Below are the code and all the weights of a small trained network. Each question names an input and a target symbol and asks about switching units off, where a switched-off unit gives its printed mean instead of its output.

import numpy as np


def w(rows, s, z=0):
    codes = np.array(rows[::2]) - 128.0
    scale = np.full(codes.shape[1], s)
    scale[-1] = z or s
    return codes * scale


def f(y):
    return np.maximum(y, 0)


def softmax(a):
    e = np.exp(a - a.max(-1, keepdims=True))
    return e / e.sum(-1, keepdims=True)


def log_softmax(a):
    a = a - a.max(-1, keepdims=True)
    return a - np.log(np.exp(a).sum(-1, keepdims=True))


def net(x, mask):
    ids = ['αβεζηψω'.index(c) for c in x.split()]
    T = len(ids)
    res = E[ids] + P[:T]
    q, k, v = (res @ M[0].T for M in (Q, K, V))
    z = softmax(np.where(np.tri(T) > 0, q @ k.T / 4**0.5, -1e9)) @ v
    res = res + np.where(mask[0], z, O[0][:, -1]) @ O[0][:, :-1]
    y = f(res @ A[0][:, :-1].T + A[0][:, -1])
    res = res + np.where(mask[1:9], y, B[0][:, -1]) @ B[0][:, :-1]
    return log_softmax(res[-1] @ U[:, :-1].T + U[:, -1])


Q, K, V, O, A, B = {}, {}, {}, {}, {}, {}
E = w([
[148,192,231,124,254,201,85],'α',
[101,160,137,90,219,228,72],'β',
[159,150,88,25,124,136,31],'ε',
[23,170,231,75,165,150,171],'ζ',
[149,170,162,60,129,66,148],'η',
[97,132,98,96,79,191,213],'ψ',
[173,134,81,215,193,134,186],'ω',
],0.0047)
P = w([
[156,254,213,168,72,208,91],'0',
[145,237,152,130,116,166,109],'1',
[104,235,120,148,114,143,114],'2',
[135,184,125,90,141,135,133],'3',
[117,159,113,118,143,121,137],'4',
[126,137,104,92,165,115,144],'5',
[110,129,101,77,181,111,154],'6',
[117,103,95,79,178,98,162],'7',
[125,88,96,63,182,102,162],'8',
[109,66,92,57,187,100,165],'9',
],0.0056)
Q[0] = w([
[65,167,134,251,41,168,82],'head 1',
[158,131,185,190,69,58,67],'head 1',
[115,29,178,158,162,154,68],'head 1',
[68,213,134,33,229,111,177],'head 1',
],0.024)
K[0] = w([
[160,192,174,237,15,132,6],'head 1',
[121,231,133,71,74,238,127],'head 1',
[147,66,185,3,129,131,2],'head 1',
[112,42,52,163,49,40,235],'head 1',
],0.016)
V[0] = w([
[128,144,161,65,3,85,205],'head 1',
[228,164,131,180,142,28,161],'head 1',
[108,156,205,91,164,54,54],'head 1',
[100,125,234,174,163,126,223],'head 1',
],0.017)
O[0] = w([
[11,163,47,79,114,192,168,245],'head 1',
[71,153,120,185,28,28,135,46],'head 1',
[53,80,207,172,117,176,46,212],'head 1',
[161,96,82,206,20,196,180,89],'head 1',
],0.012,0.0013)
A[0] = w([
[215,123,201,164,73,150,123,1],'neuron 1',
[67,96,94,185,73,60,97,37],'neuron 2',
[186,13,125,115,109,186,103,93],'neuron 3',
[87,67,34,29,129,3,59,48],'neuron 4',
[85,54,60,150,82,128,179,72],'neuron 5',
[13,20,122,139,73,91,71,152],'neuron 6',
[172,215,121,168,107,63,178,194],'neuron 7',
[137,25,136,202,124,169,223,131],'neuron 8',
],0.0083,0.0039)
B[0] = w([
[75,56,158,110,112,148,252,175],'neuron 1',
[171,126,149,71,207,165,129,179],'neuron 2',
[231,97,124,101,124,192,77,176],'neuron 3',
[191,52,128,155,150,67,238,220],'neuron 4',
[152,133,151,110,215,85,108,181],'neuron 5',
[88,48,88,201,137,133,52,248],'neuron 6',
[193,163,127,115,82,172,25,254],'neuron 7',
[77,188,190,112,146,100,112,181],'neuron 8',
],0.011,0.0038)
U = w([
[107,211,158,126,97,229,84,237],'α',
[131,145,168,76,210,63,70,175],'β',
[205,3,97,118,169,99,135,75],'ε',
[40,68,101,206,105,105,114,110],'ζ',
[188,174,143,160,27,71,115,116],'η',
[100,127,190,142,88,131,178,2],'ψ',
[96,193,54,86,140,149,228,106],'ω',
],0.0034,0.0044)

Each question gives the input, a string of symbols that net reads in full, and the target symbol t.
The units are the heads (4 rows each of Q, K, V and O) and the neurons (one row each of A and B). Each row of codes is followed by its name. A weight is (code - 128) times the scale printed after its matrix; where a second scale follows, it is the last column's (O, A, B and U).
mask holds one flag per unit, heads first, then neurons. A switched-off unit (its flag False) gives its mean, the last column of its rows in O or B, instead of its output. The means were averaged over made-up inputs and are rounded, as every weight is.
A unit's drop is (log p(t) with every unit on - log p(t) with that unit switched off) / (log p(t) with every unit on - log p(t) with every unit switched off).
The circuit of an input: a set's keep is (log p(t) with only the set's units on - log p(t) with every unit switched off) / (log p(t) with every unit on - log p(t) with every unit switched off). Starting from all 9 units, units are removed one at a time, each time the one whose removal leaves the highest keep (on an exact tie, the one counted first), for as long as the keep stays at least 0.8.
units of the circuit, in order: the units of the circuit, biggest drop first
k most important neurons: the k neurons with the biggest drops, biggest first
drop when u is switched off: that unit's drop, to one decimal
input ε ε ε ω β β ω η, target η: units of the circuit, in order	head 1; neuron 7
input ψ ε β β ψ, target ω: most important neuron	neuron 6
input η ψ η ε η ε ψ ε, target ω: 2 most important neurons	neuron 6; neuron 7
input η η η ε ε, target ζ: units of the circuit, in order	head 1; neuron 6; neuron 7
input α β ε ε η ζ ω ε, target η: units of the circuit, in order	head 1; neuron 7
input η ω ψ, target η: units of the circuit, in order	head 1; neuron 7
input β η β α ω ε β, target η: units of the circuit, in order	head 1; neuron 7
input ω β ε α α β, target ε: 2 most important neurons	neuron 3; neuron 1
input ζ ε ζ β η ε ζ, target ζ: 3 most important neurons	neuron 6; neuron 7; neuron 2
input ζ ε η ε, target ζ: units of the circuit, in order	head 1; neuron 6
input ε β ε ψ ψ ψ ε, target ω: drop when head 1 is switched off	0.7
input ε ψ ε ε ε ε α β β β, target ε: drop when head 1 is switched off	1.2
input ψ ε β η α ε η β, target ζ: drop when neuron 6 is switched off	0.5
